In the rows, 128 means zero.
Here are made-up things, facts about them, and rows of numbers that follow some of those facts. Name the thing behind each unnamed row.

How the things are related:
j10 {ξ=j605, β=tonos, π=j460}
j110 {ξ=j985,j419, π=j461}
j131 {ξ=j696}
j133 {ξ=j159,j550,j388, π=j893}
j143 {ξ=j648, β=bribe, π=j249}
j144 {ξ=j159,j837,j419, β=vora, π=j133}
j145 {ξ=j394,j598,j388, β=vora, π=j964}
j157 {β=raflom, π=j442}
j159 {ξ=j605, β=flugribros, π=j372}
j164 {ξ=j358, π=j792}
j165 {ξ=j382,j183, β=studrol, π=j736}
j172 {π=j519}
j177 {ξ=j550, β=fiti, π=j800}
j183 {ξ=j769,j388, β=misis, π=j342}
j185 {ξ=j752,j964,j461, β=moskin, π=j27}
j188 {ξ=j419,j231,j909, β=raflom, π=j878}
j191 {β=vora, π=j436}
j194 {β=tonos, π=j878}
j201 {β=fiti, π=j374}
j203 {ξ=j444,j510, β=dradon, π=j372}
j207 {ξ=j602,j550,j964, β=stubre, π=j684}
j222 {ξ=j605,j419, π=j460}
j23 {ξ=j423,j862, β=vora, π=j27}
j231 {ξ=j550, β=moskin, π=j71}
j234 {β=studrol, π=j519}
j24 {β=sori, π=j640}
j243 {ξ=j770, β=vora, π=j372}
j246 {ξ=j580}
j249 {ξ=j550, π=j692}
j26 {ξ=j591,j550, β=fiti, π=j110}
j261 {ξ=j520, β=skipli, π=j602}
j263 {ξ=j520, β=sori, π=j964}
j265 {ξ=j769, π=j792}
j27 {π=j442}
j271 {ξ=j605, π=j519}
j273 {ξ=j157, β=vora, π=j374}
j278 {β=skipli, π=j27}
j281 {π=j692}
j282 {β=puflon, π=j131}
j292 {β=bribe, π=j918}
j295 {π=j736}
j30 {ξ=j605,j550,j382, β=raflom, π=j131}
j302 {ξ=j550, π=j461}
j317 {ξ=j617}
j334 {β=bribe, π=j611}
j338 {ξ=j602,j436, β=tonos, π=j611}
j34 {ξ=j550, π=j640}
j342 {ξ=j618, π=j442}
j352 {ξ=j987,j520, β=sori, π=j519}
j358 {ξ=j231,j562, β=sori, π=j460}
j372 {π=j792}
j374 {ξ=j550, π=j317}
j382 {ξ=j985,j605,j419,j550, β=flugribros, π=j736}
j388 {ξ=j985,j550, β=sori, π=j792}
j390 {β=sori, π=j623}
j394 {ξ=j724, β=tonos, π=j442}
j405 {ξ=j541,j520, β=misis, π=j461}
j419 {ξ=j550, β=moskin, π=j372}
j423 {ξ=j605,j738,j562, β=bribe, π=j964}
j433 {β=vora, π=j461}
j435 {ξ=j520,j692,j550, β=dradon, π=j640}
j436 {ξ=j423, π=j893}
j443 {π=j71}
j444 {ξ=j550, β=skipli, π=j71}
j461 {ξ=j985}
j466 {β=tonos, π=j374}
j472 {β=tonos, π=j131}
j48 {ξ=j144, β=skibrol, π=j372}
j482 {ξ=j133,j519, β=misis, π=j131}
j484 {ξ=j987,j265, π=j131}
j510 {ξ=j904, π=j640}
j519 {π=j442}
j520 {π=j964}
j524 {ξ=j550, π=j964}
j535 {ξ=j207, β=misis, π=j519}
j541 {ξ=j987,j550, β=sori, π=j678}
j550 {π=j692}
j551 {β=studrol, π=j27}
j556 {ξ=j419, β=puflon, π=j918}
j562 {ξ=j419, β=tonos, π=j602}
j580 {ξ=j159, β=sori, π=j918}
j591 {ξ=j985,j605, β=misis, π=j918}
j598 {π=j27}
j600 {β=vora, π=j736}
j602 {ξ=j550,j388, π=j964}
j605 {ξ=j550, β=tonos, π=j436}
j610 {ξ=j837, β=moskin, π=j460}
j611 {ξ=j985,j752,j692,j550, π=j131}
j616 {π=j436}
j617 {ξ=j985, β=misis, π=j611}
j618 {π=j736}
j623 {π=j317}
j633 {β=stuman, π=j460}
j640 {π=j792}
j642 {ξ=j550, π=j878}
j648 {ξ=j550, β=stubre, π=j271}
j657 {ξ=j133, π=j133}
j678 {ξ=j510, π=j964}
j679 {β=stuman, π=j374}
j682 {ξ=j605,j334,j598, β=moskin, π=j436}
j684 {π=j692}
j685 {ξ=j133,j598, β=misis, π=j372}
j688 {ξ=j605,j987,j550,j433,j382, β=plogubak, π=j460}
j692 {ξ=j605,j617,j231}
j696 {ξ=j985,j617, β=plogubak, π=j484}
j71 {ξ=j904, π=j692}
j712 {ξ=j556, β=vora, π=j918}
j722 {ξ=j886,j388, β=stuman, π=j110}
j724 {ξ=j550,j388, β=sori, π=j249}
j736 {ξ=j618,j752, π=j893}
j738 {ξ=j550, β=bribe, π=j133}
j743 {β=sori, π=j461}
j752 {π=j249}
j769 {ξ=j770, β=misis, π=j110}
j770 {ξ=j520, β=puflon, π=j436}
j782 {ξ=j617, π=j684}
j792 {ξ=j985,j263,j433}
j794 {β=tonos, π=j519}
j800 {π=j692}
j802 {ξ=j805, π=j520}
j805 {ξ=j550, β=moskin, π=j110}
j816 {β=skipli, π=j918}
j824 {ξ=j520,j444, β=skipli, π=j611}
j832 {ξ=j165, β=puflon, π=j893}
j837 {ξ=j605, β=tonos, π=j918}
j862 {ξ=j792,j550,j461, β=skipli, π=j684}
j869 {ξ=j792, β=studrol, π=j110}
j878 {π=j442}
j880 {β=vora, π=j246}
j886 {β=vora, π=j800}
j893 {ξ=j550, π=j131}
j899 {ξ=j738, β=flugribros, π=j374}
j904 {β=stuman, π=j372}
j906 {β=tonos, π=j792}
j909 {ξ=j617,j394, π=j27}
j917 {ξ=j743,j550, β=vora, π=j110}
j918 {π=j792}
j940 {β=vora, π=j342}
j953 {ξ=j724, β=vora, π=j684}
j955 {ξ=j985, β=skibrol, π=j374}
j964 {ξ=j159,j133,j692,j388,j904}
j985 {ξ=j550, π=j964}
j987 {ξ=j580,j550,j388,j510, β=studrol, π=j520}
j993 {ξ=j906,j231, β=stubre, π=j878}
j994 {ξ=j605,j550, π=j110}

Some things and their rows:
j243: [116 123 107 126 110 137 119 105 132 121 134 160 156 120 109 134 102 167
 114 114 137 193 122 141 112 141  90 111 117 127 123]
j201: [202 121 169 119 157  88 118 179 186 164 145  88 124 121  83  70 175  65
 174 139 141  42 185 145 113 160 127 106  97 125 205]
j443: [140 118 141 110 162 121 129 128 134 128 116 139 106 127 135 125 139 140
 113 118 108 151 147 132 101 145 112 112 117 152 155]
j222: [139 116 126 141 125 121 103 122 123 125 156 119 126 130 133 137 116 129
 128 118 141 116 132 133 131 125 127 130 143 157 121]
j657: [148 119 113 142 114 132 122 135 133 121 132 118 140 125 133 135 116 120
 120 104 150 114 149 110 118 101 136 116 138 162 108]
j816: [102 172 160 123 138 159 156 106 159 108 114 135  69 119 147 106 169 145
 144 154  93 161 128 153 162 134 153 148  99  39 103]
j265: [128 114 140 111 130 122 108 129 148 122 139 152 155 114  98 106 140 141
 125 117 143 154 141 123 107 154 106 106 125 126 130]
j899: [161 108 105 124 101 139 111 115 117 193 223 105 114 138 112 142  75 160
 100  91 143 113 150 109 113 152  90 136 140 162 148]
j461: [113 111 129 117 120 121 118 129 102 142 137 121 148 136 134 144 121 125
 129 137 138 115 129 105 118 123 119 127 145 145 140]
j679: [139 130 167 117 149 125 128 142 149 120 108 128 101 136 136 113 165 103
 148 141 112 122 141 137 140 146 130 127 107 100 147]
j382: [174 114  93 141  88 152 134 129 121 177 203  93 128 130 104 136  66 155
  89  78 160 106 166  90 107 120  96 136 143 169 114]
j194: [126 148 165 115 154 141 144 142 142 105  89 136 102 143 135  97 147 125
 151 146 104 124 116 148 155 161 153 149 101  75 118]
j352: [147 147  82 147  93 141 154 117 129 171 142 133 108 143  93 129  64 155
 100 121 136 155  85 173 166 169 111 159 110  67 122]
j794: [130 153 165 116 157 143 151 147 150 107  87 138 102 147 139  96 139 131
 152 144 100 124 113 149 153 163 154 152 107  69 118]
j317: [126 103 118 115 124 120 108 117  95 136 126 112 153 137 134 137 122 131
 130 132 140 126 133 125 127 123 128 124 142 146 142]
j535: [150 148 105 151 129  94 139 155 145 126  94 130 153 127 106 114 106  81
 165 159 142  96  89 171 137 119 124 116 125 140 151]
j633: [142 132 169 120 152 125 133 145 151 112 100 128 108 129 130 107 162 110
 144 141 112 118 141 140 133 140 143 128 101 104 145]
j26: [197 110 162 141 126  68  81 165 164 168 182  69 123 118  81  92 160  48
 171 137 168  18 167 148 147 145 124 134 112 133 188]
j207: [146 134  73 144 105 126 140  98 115 175 171 126  97 117 116 154  87 148
  72 106 130 145 113 147 123 124 105 141 124 159 146]
j271: [134 113 113 122 136 134 109 136  97 134 137 119 164 139 130 125 103 153
 150 122 142 117 109 132 126 148 140 122 155 140 120]

Which thing is each row?
No name comes twice in this set of rows, the named rows included.
[121 129  90 143 120 122 131  98 104 135 138 135  99 119 132 155 104 153
  91 112 119 165 107 139 118 124 106 138 132 168 131]  j953
[137 122  91 148 104 130 119  97 111 132 141 137 130 145 146 172  95 154
 113 118 130 154 112 142 128 119 107 128 135 149 130]  j145
[121 169  93 167  81 143 186 114 134 180 157 126  74 147 109 150  96 130
  94 138 115 130 100 129 161 134  82 180 111  80 154]  j743
[130 103 122 127 118 117  91 114 103 133 146 111 136 143 140 154 121 125
 133 131 134 112 135 121 138 132 119 126 143 139 145]  j110
[127 123 105 146  94 126 118  98 119 129 142 138 125 155 150 175  92 141
 110 120 122 144 112 128 139 127  91 135 132 146 134]  j917
[139 128  80 165  95 147 150 113 127 114 121 133 134 138 140 168  87 145
 108 107 140 139 123 119 118  96 113 122 138 158 105]  j144
[112 138  95 142 106 138 129  99 136 127 156 140 138 125 136 150  96 155
 136 122 135 160 118 136 112 112 102 116 133 149 123]  j712
[132 116 162 137 121 110 102 128 141 127 140 113 103 136 138 131 157  96
 140 142 129 102 133 141 160 132 140 148 119 107 138]  j722
[150 129 148 103 155 138 125 146 141 127 122 142 143 153 133 117 100 148
 151 120 115 129 124 134 107 165 113 115 128 132 135]  j172
[139 147  78 144 103 145 151 126 119 174 167 126 125 148 111 138  56 157
 111 107 135 126  96 132 130 149  87 144 135 138 127]  j648

The same things again, as new rows of numbers:
Some rows with their names:
j648: [134 120 195 113  94 119  77 173 173  93 116 116 134 118 106 119 163 110
 120 149 165 110 131 123 203 159 110 156 189 126 135]
j231: [150 161 143 124 147 130 145 127 162 144 119 159  77  62 112 147 103 132
 104 150 137 129 115 121 147 174  65 143 191 131 108]
j906: [104 130 140 142 133 102 121 131 156 151 120 164  69 107 123 139  99 105
  74 140 143 125  98 106 111 148 126 137 169 120 134]
j34: [ 94 128 142 151 123 101 118 133 159 127  95 140 124 138 133 117  91 103
 101 131 167 114 126  81 126 126 143 155 148 122 132]
j48: [ 95 135 152 171 116  78 108 138 161 122  93 131 153 140 157 100 127  78
 114 115 134 118  99  87 121 126 188 168 125 158 143]
j27: [102 103 120 127  56 121  74 119 142 116  92 102 125 104  68 131 149 162
  67 119 138 117  89 152 127 117 133 134  92 109 100]
j770: [102 138  99  76 117 145 142 124 176 113 104  72 105 154 162 104  66 102
  99 147 181  82 135 102 110  98 148 121 125 102  78]
j302: [113  95 133 141 127 130 127 146 155 151  99 120 110 142 121 112 109 121
 111 127 141 124 139  76 143 138 148 172 152 118 103]
j10: [115 122 133 157 138 128 117 120 158 155  89 139  94 116 126 130 104 134
 101 127 154 161 121  85 139 151 130 149 165 120 112]
j712: [ 78 131 152 155 140 117 103 119 151 148  80 134  82  84  93 131  73 137
  88 143 179 151 120  77 103 151 149 129 193  90 156]
j550: [141 159 123  81 159  74 150 132 163 143 183 156  89  51 127 100 126  65
  98 194  97  79  86 138  97 152  94 140 175 158  70]
j188: [144  94 132 200 127 139  96  99 144 140  79 189  61 174 136 162 140 120
  90 119 147 215  73 113 182 151  90 143 159 117 118]
j917: [ 84  98 129 140 127 157  93 132 131 171  92 120  68  91 101 134  84 157
 112 126 143 164 163  63 145 157 164 145 204  86 118]
j317: [119 102 131 132  93 129  99 122 132 171  86 145 128 110 121 104 116 112
 106 102 156 106 123  94 131 101 101 158 124 113 117]
j611: [128 117 134 151  83 162  96 129 164 173  73 135 136 127 161 111 111 114
 123  86 189 117 135  77 141  95  99 146 126 101 114]
j904: [109 119 127 141 136  74 104 109 196 127 159 175 110  93 166 113  97  65
  77 131 120 121 114 126 122 178 152 128 140 159 117]
j382: [174 121 108 137 149 134 172 140 205 145  89 132 119 204 194 131 117 107
  81 131 187  63 102  92 110 100  96 165  68 136  66]
j30: [150 104 145 193 140 148 115 105 174 164  72 193  66 165 194 175 111 115
 105 101 148 197  90 115 176 143 111 135 161 147 117]
j443: [ 99 145 111 133  96 138 144 112 144 109 121  93 120  75 103 133 118 179
  98 114 101 106  92 123 123 149 145 132 101 163 123]
j953: [ 83 148 115 147 129 147 115 102 142 141  97 114 108  46 102 121  70 154
 138 142 149 173 131  79 136 149 111 132 205 120 106]

Name these rows:
No name comes twice in this set of rows, the named rows included.
[126 133 199 139  93 133  81 178 163  88  88 107 137 125 104 117 161 134
 121 129 170 116 132 107 210 154 115 157 175 122 154]  j993
[110 104 136 114  92 136 103 104 166 138  57 125 142 134 160 115  88 103
 127  93 172 130 141 117 150  96 131 143 107 115  92]  j484
[139 150  81 128  93 119 130 128 152 150 183 139 117  51 141 100 126 101
 118 135 126  92 118  95 113 147  88 141 152 158 101]  j752
[110 115 118 139  96 118 109  78 166 133  95 140 196  60 120 106  89 128
 132  99 144 120 141 109 137 134 107 160  97 150  88]  j71
[139 149 135 108 165 115 107 143 210 182 136 142  67  90 173 140 116  91
  78 148 143 132  89 119 106 135 121 115 182 132  70]  j605
[127 123 136 148 134 143 104 137 212 144  99  94 142 122 180 124 104 125
 106 126 182 127 129  87 133 121 145 136 138 133  90]  j657
[109 132 114 136  98 163 107 119 160 129 104 112  76  90 128 166 113 173
  72 101 130 145  82 127 124 140 169 109 122 144 111]  j472
[113 148 109 152 102 136 145 117 130 133 111 116 129 100 132 111 109 132
 136 131 137 114 109  81 141 126  96 159 141 140 120]  j782
[118  82 143 131 107 136 109 147 135 185  85 149  99 121 110 107 118 115
 115  88 144 122 143  76 147 110 132 185 126 101 107]  j110
[160  95 108 146 137 125 188 124 159 129  81 140 114 203 141 129 122 131
  82 129 153  64 129  90 117 128 108 191  57 138  83]  j899
[127  99 129 123 101  87  59 109 169 137 104 134 147 104  86  92 144 107
  86 153 147 130 120 139 130 137 108 147 118 110  73]  j519
[141 131 118 142  65 174  70 136 183 176 108 112 137 105 189 122 124 122
 101  65 189 100 127  82 134  83 103 120 102 126 116]  j736
[ 87 151 118 124 129 123 111  98 151 150 134 119 107  24 103 125  76 140
 119 157 137 153 129 105 125 166 120 121 212 128 104]  j886
[131 141 157 127 156  90 128 139 184 147 131 189  53  84 112 153  93  97
  63 151 162 119 114 126 117 182  98 136 181 108 145]  j419
[134 116 159 152 137 149 120 124 169 139  92 151  81 102 107 157 102 157
  94 129 165 156 141 110 149 177 100 147 167 117 120]  j610

The same things again, as new rows of numbers:
Named rows:
j110: [164 136 126 126 155 157 128 113 147 136 124 116 135 145 109 143 134 129
 143 127 136 130 104 120 124 125 131 104 111 125 115 144 102 129 127 100
 110 149 117 112 125 120 168 123 129 142 103 123  85 155 140 127]
j722: [128 149 112 142 159 108 142 129  91 130 130 110 138 123 131 154 161  87
  93 118 138 160 119  88 127  66 155 154 104  80 152 156  87 133 151 132
 122 114 128 124 111 143 184 100 109 148 125 111  80 117 100 154]
j207: [162 134 115 114 122 147 140  92 139 129 142 108 118 123 132 111 120 137
 178 114 132 106 128 138 142 168 105  77 133 157 115 115 134  88 128 117
 106 152 105 122 135  87 105 144 120  99  98 131 130 164 171 133]
j460: [125 129 123 116 142 138 119 118 150 129 122 133 111 144 138 140 140 129
 142 115 132 125 108 148 127 141 124 117 129 119 117 146 103 141 124  93
 126 138 120 102 133 135 157 126 112 125 121 115 129 119 150 122]
j10: [174 131 120 138 118 139 134 101 153 133 150 121 121 118 124 105 114 167
 176 127 160 109 118  99 133 155 138  74 122 135 118 105 126 111 142 102
 104 133 140 100 118 112 126 158 112 103 106 150 167 154 166 128]
j918: [131 124 150 117 147 126 124 122 150 141 108 135 110 141 115 133 120 120
 162 115 134 137 126 149 127 154 122 128 133 130 137 138 104 148 128  85
 132 127 131  99 141 123 159 124 111 119 132 116 125 112 151 109]
j987: [151 146 120 138 142 117 141 111 125 133 149 127 120 127 136 132 129 120
 136 131 134 129 125  91 133 110 150 121 118 104 128 122 106 130 141 105
 115 129 140 112 108 136 133 125 122 113 105 143 139 138 137 136]
j794: [142 131 122 129 121 134 113 110 165 122 154 134 112 116 133 106 111 175
 163 102 159  99 121 125 137 165 148  83 123 115 110 125 140 117 141 103
 115 134 139  90 137 133 130 154 107  97  95 129 183 119 179 120]
j48: [174 106 147  88 107  98 131  63 151  88 135 118 135 143  13 127 115  95
 148 101 136 140  86 135 123 127  84 112 114 158 147 168 122 115 143 105
 127 111  89 128 112 123 163 178 150 123 194  35 147 173 122 101]
j617: [133 159  80 130 148 133 131 141 128 173 139 135 119 146 168 148 142 117
 121 129 142 129 151 117 138  83 166 139 134 117 145 104 123 138 150  95
 131 134 130 116 152 146 129  87  96 129  84 182  96 112 146 152]
j191: [115 133 104 121 120  99 131 114 103 107 129  98 128 138 119 128 166 118
 103 114 143 130 115 152 111  98 119 146 114 124 153 169 105 126 138 128
 144 104 129 126 126 148 171 132 123 140 160  80 124 101 129 130]
j466: [152 130 124 130 123 142 117 102 137 128 149 125 116 126 137 101 118 171
 164 106 156  92 121 130 127 165 139  79 117 113 117 117 137 131 149  85
 119 133 141  84 136 128 135 157 116  99 100 134 176 120 166 127]
j685: [134 134 109 144 160 112 147 154 111 166 120 127 125 128 168 160 141  97
 152 123 137 151 135  78 149 108 169 127 144  90 146 122 103 127 150 108
 124 129 144 110 125 105 131  94  86 117  93 161  98 114 140 156]
j433: [142 164 115 116 142 104 130  99 112 105 140 113 133 131 105 129 143 106
 107 124 123 121 129 145 108  64 118 150 102 114 150 156 108 132 127 130
 129 120 119 138 129 151 174 123 129 139 159  98 105 132 121 113]
j338: [171 123 121 146 107 134 131 101 150 137 145 111 121 117 115 106 116 170
 167 133 154 110 117  89 135 165 135  73 120 135 119 108 132 109 153 101
 113 134 132  94 132 114 127 158 125 110  91 150 155 144 168 140]
j263: [147 145 122 138 142 130 132 126 125 151 174 143 114 143 152 143 123 108
 138 134 135 130 106 104 132 111 166 119 131  84 133 134 125 147 143 100
 121 153 107  94 134 143 146 114 100 106  95 171 115 116 148 158]
j165: [143 138 107 141 117 112 132 118 130 137 155 123 120 139 126 124 137 131
 126 141 146 133 115  91 128 113 148 114 126 115 131 116 118 128 149 120
 126 128 131 107 129 136 140 125 117 122 115 152 126 116 140 139]
j382: [158 136  92 118 122 129 138 112 142 145 140 113 126 145 123 140 138 129
 142 131 137 122 115 130 134 117 118 103 138 150 133 135 117 103 140 107
 132 139 110 135 137 110 125 132 120 123 124 127 112 147 158 135]
j618: [131 141  91 108 127 129 119 102 137 142 141 122 110 151 117 127 146 136
 127 105 137 109 137 156 120 122 131 126 126 131 128 135 141 129 163  81
 142 125 125 119 151 140 127 123 132 116 113 121 141 116 151 129]
j993: [158 128 120 120 124 141 124 107 166 128 138 112 119 127 123 129 102 160
 179 100 147 105 127 143 136 164 134  77 133 144 113 140 139  89 132 122
 116 155  99 117 149  93 125 146 111 107 103 122 131 146 184 129]

Which thing is each row?
No name comes twice in this set of rows, the named rows included.
[159 148 113 124 147 126 137 122 141 164 149 152 112 139 139 136 115 112
 150 132 137 130 136  93 146  96 161 136 135 105 143  94 128 144 162  90
 120 126 133 106 137 138 110 104 107 111 107 179 131 144 147 131]  j388
[119 130  89 146 145 121 140 153 111 155 131 122 121 131 172 164 161 107
 133 130 139 146 123  82 146 111 173 130 137  95 140 130  97 122 150 103
 125 131 141 113 130 114 130  96  92 116  88 164 111 112 143 164]  j482
[127 152 150 137 139  81 139 112 105 109 146 106 124 128 107 127 134  75
 119 126 122 148 116 128 103 104 120 148 117 111 156 180 119 129 131 150
 140 123 104 125 131 142 184 126 112 126 163  94  90 101 127 122]  j243
[159 143 115 102 142 121 147 110 143 139 128 124 116 136 131 135 120 118
 166 126 121 111 139 140 131 122 123 120 138 135 142 132 120 115 136  94
 127 121 129 132 132 101 126 132 110 110 142 126 124 167 160 109]  j159
[141 142 101 100 141 123 132 104 157 124 139 139 121 128 135 145 122 131
 143 104 129 110 137 133 141 103 142 126 131 120 131 131 113 122 134 102
 116 125 134 121 130 128 119 124 115 112 132 123 157 146 151 108]  j598
[153 149 123 144 143 131 129 116 117 138 156 120 124 128 126 123 129 128
 131 125 146 125 115  99 117 109 157 110 108  97 132 132 116 138 148 121
 120 134 126  98 128 139 163 123 112 128 100 144 120 123 142 142]  j869
[136 149 113 159 160 127 144 150 109 158 157 125 121 133 176 162 139  99
 138 141 133 136 116  90 135 101 173 119 131  80 138 143 115 130 147 119
 120 156 119 105 127 121 152  96  89 119  92 169  92 115 146 165]  j405
[148 127 105 126 136 136 130 132 142 151 147 144 129 141 140 153 128 131
 145 130 165 134 112  87 143 102 165 112 134 110 145 109 115 134 144  99
 117 137 125  94 133 125 134 118  97 126 101 158 125 132 149 152]  j358
[152 135 118 128 146 117 137 131 133 159 140 154 117 137 144 151 121 107
 159 129 143 132 124  85 147 111 164 126 135  97 147 107 117 144 155  79
 124 126 145 101 126 124 115 111  98 107 113 157 144 144 151 140]  j580
[155 162 101 101 140 138 132  95 145 138 151 134 120 151 113 129 126 139
 140 118 135 105 138 154 122  94 131 124 117 136 134 120 124 132 143  95
 126 138 120 126 151 139 130 118 119 121 124 139 119 153 145 122]  j985
[143 145 144 127 135 106 138 111 128 133 157 124 106 137 126 128 118  99
 154 124 119 118 122 134 118 135 133 122 131 109 140 148 132 133 144 103
 132 138 105 113 133 123 149 127 111  97 134 131 129 117 155 125]  j265
[138 143 110 137 161 120 140 150 120 171 127 134 126 137 157 155 134 107
 149 135 146 144 138  82 146  96 176 132 140 101 157 112 119 130 150 108
 126 128 134 109 138 117 137  91  80 128  99 167  91 119 145 150]  j591

